Here is a tiny trained network, its code and every weight. The questions are about switching its units off for an input and a target symbol, where a switched-off unit gives its printed mean instead of its output.

import numpy as np


def w(rows, s, z=0):
    codes = np.array(rows[::2]) - 128.0
    scale = np.full(codes.shape[1], s)
    scale[-1] = z or s
    return codes * scale


def norm(h):
    return h / np.sqrt((h * h).mean(-1, keepdims=True) + 1e-5)


def f(y):
    return np.maximum(y, 0)


def softmax(a):
    e = np.exp(a - a.max(-1, keepdims=True))
    return e / e.sum(-1, keepdims=True)


def log_softmax(a):
    a = a - a.max(-1, keepdims=True)
    return a - np.log(np.exp(a).sum(-1, keepdims=True))


def net(x, mask):
    ids = ['ΓΛΞΠαβεζηθμστφω'.index(c) for c in x.split()]
    T = len(ids)
    res = E[ids] + P[:T]
    r = norm(res)
    for j in range(2):
        rows = slice(3 * j, 3 * j + 3)
        q, k, v = (r @ M[0][rows].T for M in (Q, K, V))
        z = softmax(np.where(np.tri(T) > 0, q @ k.T / 3**0.5, -1e9)) @ v
        o = O[0][rows]
        res = res + np.where(mask[j], z, o[:, -1]) @ o[:, :-1]
    y = f(norm(res) @ A[0][:, :-1].T + A[0][:, -1])
    res = res + np.where(mask[2:6], y, B[0][:, -1]) @ B[0][:, :-1]
    return log_softmax(norm(res)[-1] @ U[:, :-1].T + U[:, -1])


Q, K, V, O, A, B = {}, {}, {}, {}, {}, {}
E = w([
[140,61,168,202],'Γ',
[78,214,148,160],'Λ',
[191,114,67,210],'Ξ',
[98,119,211,202],'Π',
[119,199,208,179],'α',
[58,68,132,155],'β',
[108,29,104,175],'ε',
[118,38,139,191],'ζ',
[96,193,71,144],'η',
[165,254,165,147],'θ',
[170,226,103,135],'μ',
[66,101,175,190],'σ',
[128,240,108,124],'τ',
[102,124,37,165],'φ',
[160,224,107,141],'ω',
],0.0083)
P = w([
[152,133,143,191],'0',
[2,119,84,73],'1',
[140,104,128,92],'2',
[133,114,102,238],'3',
[80,83,171,103],'4',
[146,98,125,73],'5',
[111,180,81,244],'6',
[103,69,190,90],'7',
[148,90,123,57],'8',
[99,134,87,198],'9',
],0.021)
Q[0] = w([
[102,219,5,232],'head 0',
[83,172,103,181],'head 0',
[125,76,88,129],'head 0',
[138,113,166,171],'head 1',
[91,78,87,97],'head 1',
[221,178,156,220],'head 1',
],0.027)
K[0] = w([
[69,186,108,236],'head 0',
[117,159,143,202],'head 0',
[145,112,72,151],'head 0',
[84,103,86,160],'head 1',
[115,97,168,115],'head 1',
[16,171,90,253],'head 1',
],0.026)
V[0] = w([
[87,88,13,156],'head 0',
[4,187,119,89],'head 0',
[169,212,36,122],'head 0',
[158,125,133,110],'head 1',
[83,174,159,141],'head 1',
[158,118,120,169],'head 1',
],0.022)
O[0] = w([
[34,152,94,227,146],'head 0',
[42,179,224,119,2],'head 0',
[161,250,98,130,116],'head 0',
[116,110,91,144,114],'head 1',
[105,118,223,145,116],'head 1',
[176,136,128,120,155],'head 1',
],0.018,0.0053)
A[0] = w([
[105,121,109,151,254],'neuron 0',
[191,136,136,254,30],'neuron 1',
[130,141,130,80,113],'neuron 2',
[131,115,144,77,16],'neuron 3',
],0.048,0.0025)
B[0] = w([
[85,160,95,111,181],'neuron 0',
[219,210,190,253,252],'neuron 1',
[96,113,98,82,162],'neuron 2',
[139,148,201,172,167],'neuron 3',
],0.037,0.022)
U = w([
[205,50,89,133,62],'Γ',
[40,146,229,108,178],'Λ',
[255,151,155,218,236],'Ξ',
[178,45,171,137,78],'Π',
[185,87,185,98,61],'α',
[13,92,113,160,252],'β',
[107,117,74,186,95],'ε',
[155,63,71,153,144],'ζ',
[28,231,116,152,84],'η',
[226,156,172,37,17],'θ',
[179,166,71,81,62],'μ',
[106,45,173,168,58],'σ',
[91,210,123,45,98],'τ',
[95,198,133,213,132],'φ',
[162,164,82,76,73],'ω',
],0.0091,0.0017)

Each question gives the input, a string of symbols that net reads in full, and the target symbol t.
The units are the heads (3 rows each of Q, K, V and O) and the neurons (one row each of A and B). Each row of codes is followed by its name. A weight is (code - 128) times the scale printed after its matrix; where a second scale follows, it is the last column's (O, A, B and U).
mask holds one flag per unit, heads first, then neurons. A switched-off unit (its flag False) gives its mean, the last column of its rows in O or B, instead of its output. The means were averaged over made-up inputs and are rounded, as every weight is.
A unit's drop is (log p(t) with every unit on - log p(t) with that unit switched off) / (log p(t) with every unit on - log p(t) with every unit switched off).
The circuit of an input: a set's keep is (log p(t) with only the set's units on - log p(t) with every unit switched off) / (log p(t) with every unit on - log p(t) with every unit switched off). Starting from all 6 units, units are removed one at a time, each time the one whose removal leaves the highest keep (on an exact tie, the one counted first), for as long as the keep stays at least 0.8.
units of the circuit, in order: the units of the circuit, biggest drop first
top k neurons: the k neurons with the biggest drops, biggest first
which heads matter: for each layer, one digit per head in row order, 1 if its drop is at least 0.15 and else 0, layers parted by /
drop when u is switched off: that unit's drop, to one decimal
input θ Λ Λ φ β β Ξ φ, target β: which heads matter	10
input σ β τ μ ε, target τ: units of the circuit, in order	[neuron 1; head 0]
input φ Π α Λ τ τ α Γ, target τ: top 2 neurons	[neuron 1; neuron 2]
input β β θ η β, target θ: units of the circuit, in order	[head 0; neuron 1]
input Λ β Λ β φ η, target η: top neuron	[neuron 1]
input τ θ ω Ξ Λ η θ ζ, target η: which heads matter	11
input Γ ε Π ε η θ Λ Ξ, target θ: top 3 neurons	[neuron 1; neuron 3; neuron 2]
input τ Γ θ β η, target θ: top 3 neurons	[neuron 1; neuron 3; neuron 2]
input θ Λ Γ Λ α Λ ε β, target Λ: top 3 neurons	[neuron 1; neuron 3; neuron 2]
input τ θ ω α Λ Λ θ η, target Λ: units of the circuit, in order	[neuron 1; neuron 3]
input α θ β ζ σ η η β, target η: units of the circuit, in order	[head 0; neuron 1]
input ζ α β α μ, target β: units of the circuit, in order	[neuron 1; head 0]
input β Λ Λ α Γ Λ Λ ζ, target Λ: units of the circuit, in order	[head 0; neuron 1]
input ω Ξ σ Λ μ Λ Γ α, target Λ: units of the circuit, in order	[neuron 1]
input Λ Λ φ β β μ ω α θ, target θ: drop when neuron 1 is switched off	0.6
input Λ Γ θ β μ Λ Ξ ε, target Λ: drop when neuron 2 is switched off	0.1
input β β θ ζ σ, target θ: drop when head 0 is switched off	1.6
input φ ζ η α Ξ β β α, target β: drop when head 1 is switched off	0.1
